Below is a small trained network, with its code and all its weights. Each question gives an input and a target symbol and asks what happens when units are switched off, that is, made to give their printed mean instead of their output.

import numpy as np


def w(rows, s, z=0):
    codes = np.array(rows[::2]) - 128.0
    scale = np.full(codes.shape[1], s)
    scale[-1] = z or s
    return codes * scale


def f(y):
    return y / 2 * (1 + np.tanh(0.7978845608 * (y + 0.044715 * y**3)))


def softmax(a):
    e = np.exp(a - a.max(-1, keepdims=True))
    return e / e.sum(-1, keepdims=True)


def log_softmax(a):
    a = a - a.max(-1, keepdims=True)
    return a - np.log(np.exp(a).sum(-1, keepdims=True))


def net(x, mask):
    ids = ['ΓΛΩαεζημξπτφψ'.index(c) for c in x.split()]
    T = len(ids)
    res = E[ids] + P[:T]
    u = 0
    for l in range(2):
        q, k, v = (res @ M[l].T for M in (Q, K, V))
        z = softmax(np.where(np.tri(T) > 0, q @ k.T / 4**0.5, -1e9)) @ v
        res = res + np.where(mask[u], z, O[l][:, -1]) @ O[l][:, :-1]
        u += 1
        y = f(res @ A[l][:, :-1].T + A[l][:, -1])
        res = res + np.where(mask[u : u + 12], y, B[l][:, -1]) @ B[l][:, :-1]
        u += 12
    return log_softmax(res[-1] @ U[:, :-1].T + U[:, -1])


Q, K, V, O, A, B = {}, {}, {}, {}, {}, {}
E = w([
[72,112,146],'Γ',
[126,94,44],'Λ',
[136,80,158],'Ω',
[1,141,189],'α',
[88,111,114],'ε',
[63,121,145],'ζ',
[105,102,129],'η',
[48,121,162],'μ',
[142,96,111],'ξ',
[108,100,98],'π',
[107,97,147],'τ',
[50,70,26],'φ',
[92,106,133],'ψ',
],0.018)
P = w([
[112,162,156],'0',
[145,96,113],'1',
[153,167,84],'2',
[117,137,177],'3',
[141,72,104],'4',
[145,159,52],'5',
[109,125,176],'6',
[137,49,97],'7',
[4,191,130],'8',
[103,114,179],'9',
],0.027)
Q[0] = w([
[123,154,105],'L0H1',
[90,4,147],'L0H1',
[153,237,123],'L0H1',
[88,109,85],'L0H1',
],0.015)
K[0] = w([
[84,173,92],'L0H1',
[106,3,156],'L0H1',
[194,254,82],'L0H1',
[95,94,94],'L0H1',
],0.012)
V[0] = w([
[187,219,33],'L0H1',
[235,103,88],'L0H1',
[168,152,3],'L0H1',
[105,55,154],'L0H1',
],0.0046)
O[0] = w([
[107,176,78,65],'L0H1',
[132,153,150,135],'L0H1',
[115,174,129,253],'L0H1',
[151,77,255,238],'L0H1',
],0.0073,0.003)
A[0] = w([
[185,126,172,79],'L0N1',
[251,79,106,85],'L0N2',
[178,174,191,146],'L0N3',
[236,103,106,50],'L0N4',
[128,198,153,109],'L0N5',
[152,118,80,150],'L0N6',
[150,91,112,56],'L0N7',
[144,67,157,2],'L0N8',
[67,89,120,154],'L0N9',
[142,145,72,176],'L0N10',
[125,193,151,57],'L0N11',
[139,99,80,173],'L0N12',
],0.018,0.0071)
B[0] = w([
[46,191,173,139],'L0N1',
[96,199,36,160],'L0N2',
[136,1,59,143],'L0N3',
[12,196,86,139],'L0N4',
[140,131,61,138],'L0N5',
[58,54,86,173],'L0N6',
[167,154,72,143],'L0N7',
[169,233,101,175],'L0N8',
[209,170,165,252],'L0N9',
[38,189,173,184],'L0N10',
[142,95,19,132],'L0N11',
[142,35,67,195],'L0N12',
],0.0096,0.014)
Q[1] = w([
[160,94,187],'L1H1',
[39,135,106],'L1H1',
[79,125,162],'L1H1',
[85,204,7],'L1H1',
],0.011)
K[1] = w([
[192,208,2],'L1H1',
[20,128,136],'L1H1',
[168,55,58],'L1H1',
[46,125,215],'L1H1',
],0.0078)
V[1] = w([
[98,149,89],'L1H1',
[90,147,220],'L1H1',
[2,6,101],'L1H1',
[231,63,86],'L1H1',
],0.0062)
O[1] = w([
[125,134,150,174],'L1H1',
[113,103,226,68],'L1H1',
[217,254,58,254],'L1H1',
[83,131,43,119],'L1H1',
],0.0045,0.0073)
A[1] = w([
[128,90,90,231],'L1N1',
[185,26,173,104],'L1N2',
[158,167,85,89],'L1N3',
[185,159,174,73],'L1N4',
[188,80,214,255],'L1N5',
[252,112,184,49],'L1N6',
[95,208,192,42],'L1N7',
[101,181,155,60],'L1N8',
[81,172,147,242],'L1N9',
[43,145,98,178],'L1N10',
[137,213,109,205],'L1N11',
[185,135,95,43],'L1N12',
],0.015,0.0082)
B[1] = w([
[183,132,120,199],'L1N1',
[4,106,154,174],'L1N2',
[113,94,123,195],'L1N3',
[105,144,75,144],'L1N4',
[163,120,63,187],'L1N5',
[51,181,136,153],'L1N6',
[111,174,56,156],'L1N7',
[107,91,42,148],'L1N8',
[165,105,166,207],'L1N9',
[118,171,133,227],'L1N10',
[132,114,192,252],'L1N11',
[89,121,147,148],'L1N12',
],0.013,0.018)
U = w([
[97,142,67,101],'Γ',
[131,179,16,41],'Λ',
[82,205,210,132],'Ω',
[98,194,98,135],'α',
[142,106,86,159],'ε',
[102,121,91,122],'ζ',
[241,113,105,175],'η',
[13,116,168,10],'μ',
[163,180,70,160],'ξ',
[223,121,43,118],'π',
[224,81,247,152],'τ',
[111,52,93,112],'φ',
[152,105,102,196],'ψ',
],0.013)

Each question gives the input, a string of symbols that net reads in full, and the target symbol t.
The units are the heads (4 rows each of Q, K, V and O) and the neurons (one row each of A and B). Each row of codes is followed by its name. A weight is (code - 128) times the scale printed after its matrix; where a second scale follows, it is the last column's (O, A, B and U).
mask holds one flag per unit, layer by layer, with each layer's heads first. A switched-off unit (its flag False) gives its mean, the last column of its rows in O or B, instead of its output. The means were averaged over made-up inputs and are rounded, as every weight is.
A unit's drop is (log p(t) with every unit on - log p(t) with that unit switched off) / (log p(t) with every unit on - log p(t) with every unit switched off).
The circuit of an input: a set's keep is (log p(t) with only the set's units on - log p(t) with every unit switched off) / (log p(t) with every unit on - log p(t) with every unit switched off). Starting from the 12 units with the biggest drops (on a tie, the unit counted first), units are removed one at a time, each time the one whose removal leaves the highest keep (on an exact tie, the one counted first), for as long as the keep stays at least 0.8.
circuit, biggest first: the units of the circuit, biggest drop first
unit that matters most: the unit with the biggest drop
k most important neurons: the k neurons with the biggest drops, biggest first
top k neurons in layer l: the k neurons of layer l with the biggest drops, biggest first
input ξ μ μ Ω ζ τ, target Ω: top 2 neurons in layer 0 : [L0N10 L0N3]
input Λ φ ζ τ α, target α: top 3 neurons in layer 1 : [L1N4 L1N6 L1N5]
input φ ψ α Λ ξ μ φ π, target π: top 2 neurons in layer 1 : [L1N1 L1N2]
input φ μ η Λ Ω ψ Ω, target μ: top 4 neurons in layer 0 : [L0N3 L0N10 L0N2 L0N4]
input Ω α ψ φ φ τ φ φ Ω τ, target τ: top 2 neurons in layer 0 : [L0N12 L0N3]
input μ ψ Ω π η π Ω τ Ω, target ξ: unit that matters most : L1N7
input ε φ τ η, target τ: 4 most important neurons : [L0N12 L0N9 L0N6 L0N3]
input μ φ τ ξ φ φ φ Ω ξ ζ, target μ: top 2 neurons in layer 0 : [L0N8 L0N10]
input τ π Λ ζ, target η: top 2 neurons in layer 0 : [L0N10 L0N12]
input π φ Ω φ Λ Ω μ τ Λ Ω, target φ: top 3 neurons in layer 1 : [L1N5 L1N10 L1N2]
input Ω ξ μ α ξ Ω, target α: top 3 neurons in layer 0 : [L0N10 L0N9 L0N6]
input φ Ω ε τ, target μ: circuit, biggest first : [L0N3 L1N2 L1H1]
input ξ φ φ φ ξ ζ, target Ω: circuit, biggest first : [L1N11 L0N10]
input Γ Λ φ π ξ, target ξ: circuit, biggest first : [L0N4 L0N2 L1N2 L1N11]
input φ φ Γ Λ φ φ φ τ, target τ: 3 most important neurons : [L0N8 L0N2 L1N11]
input φ φ ε, target Ω: circuit, biggest first : [L0N10 L1N11]
input Ω ξ π η τ μ, target Ω: circuit, biggest first : [L1N5 L1N11]
input φ φ Λ φ τ π, target Ω: circuit, biggest first : [L0N10 L1N11]
input φ τ φ Ω, target φ: unit that matters most : L0N3
input Ω φ α φ ζ Γ, target Ω: unit that matters most : L0N10
input π Γ α Ω ξ μ, target Ω: top 3 neurons in layer 1 : [L1N5 L1N10 L1N9]
input η φ ζ η μ, target μ: circuit, biggest first : [L1N2 L0H1 L0N2]
input φ π φ φ, target η: 2 most important neurons : [L0N10 L1N2]
input φ Λ Λ ε φ Γ, target Ω: circuit, biggest first : [L1N11 L0N10]
input Ω φ η, target Ω: circuit, biggest first : [L0N10 L0H1 L1N5]
input μ Ω Λ τ η Λ Ω π φ τ, target η: top 2 neurons in layer 0 : [L0N12 L0N3]
input φ η φ φ φ Λ, target Ω: top 2 neurons in layer 1 : [L1N11 L1N10]
input φ φ Ω Γ α φ Ω φ Ω Λ, target τ: top 2 neurons in layer 0 : [L0N12 L0N6]
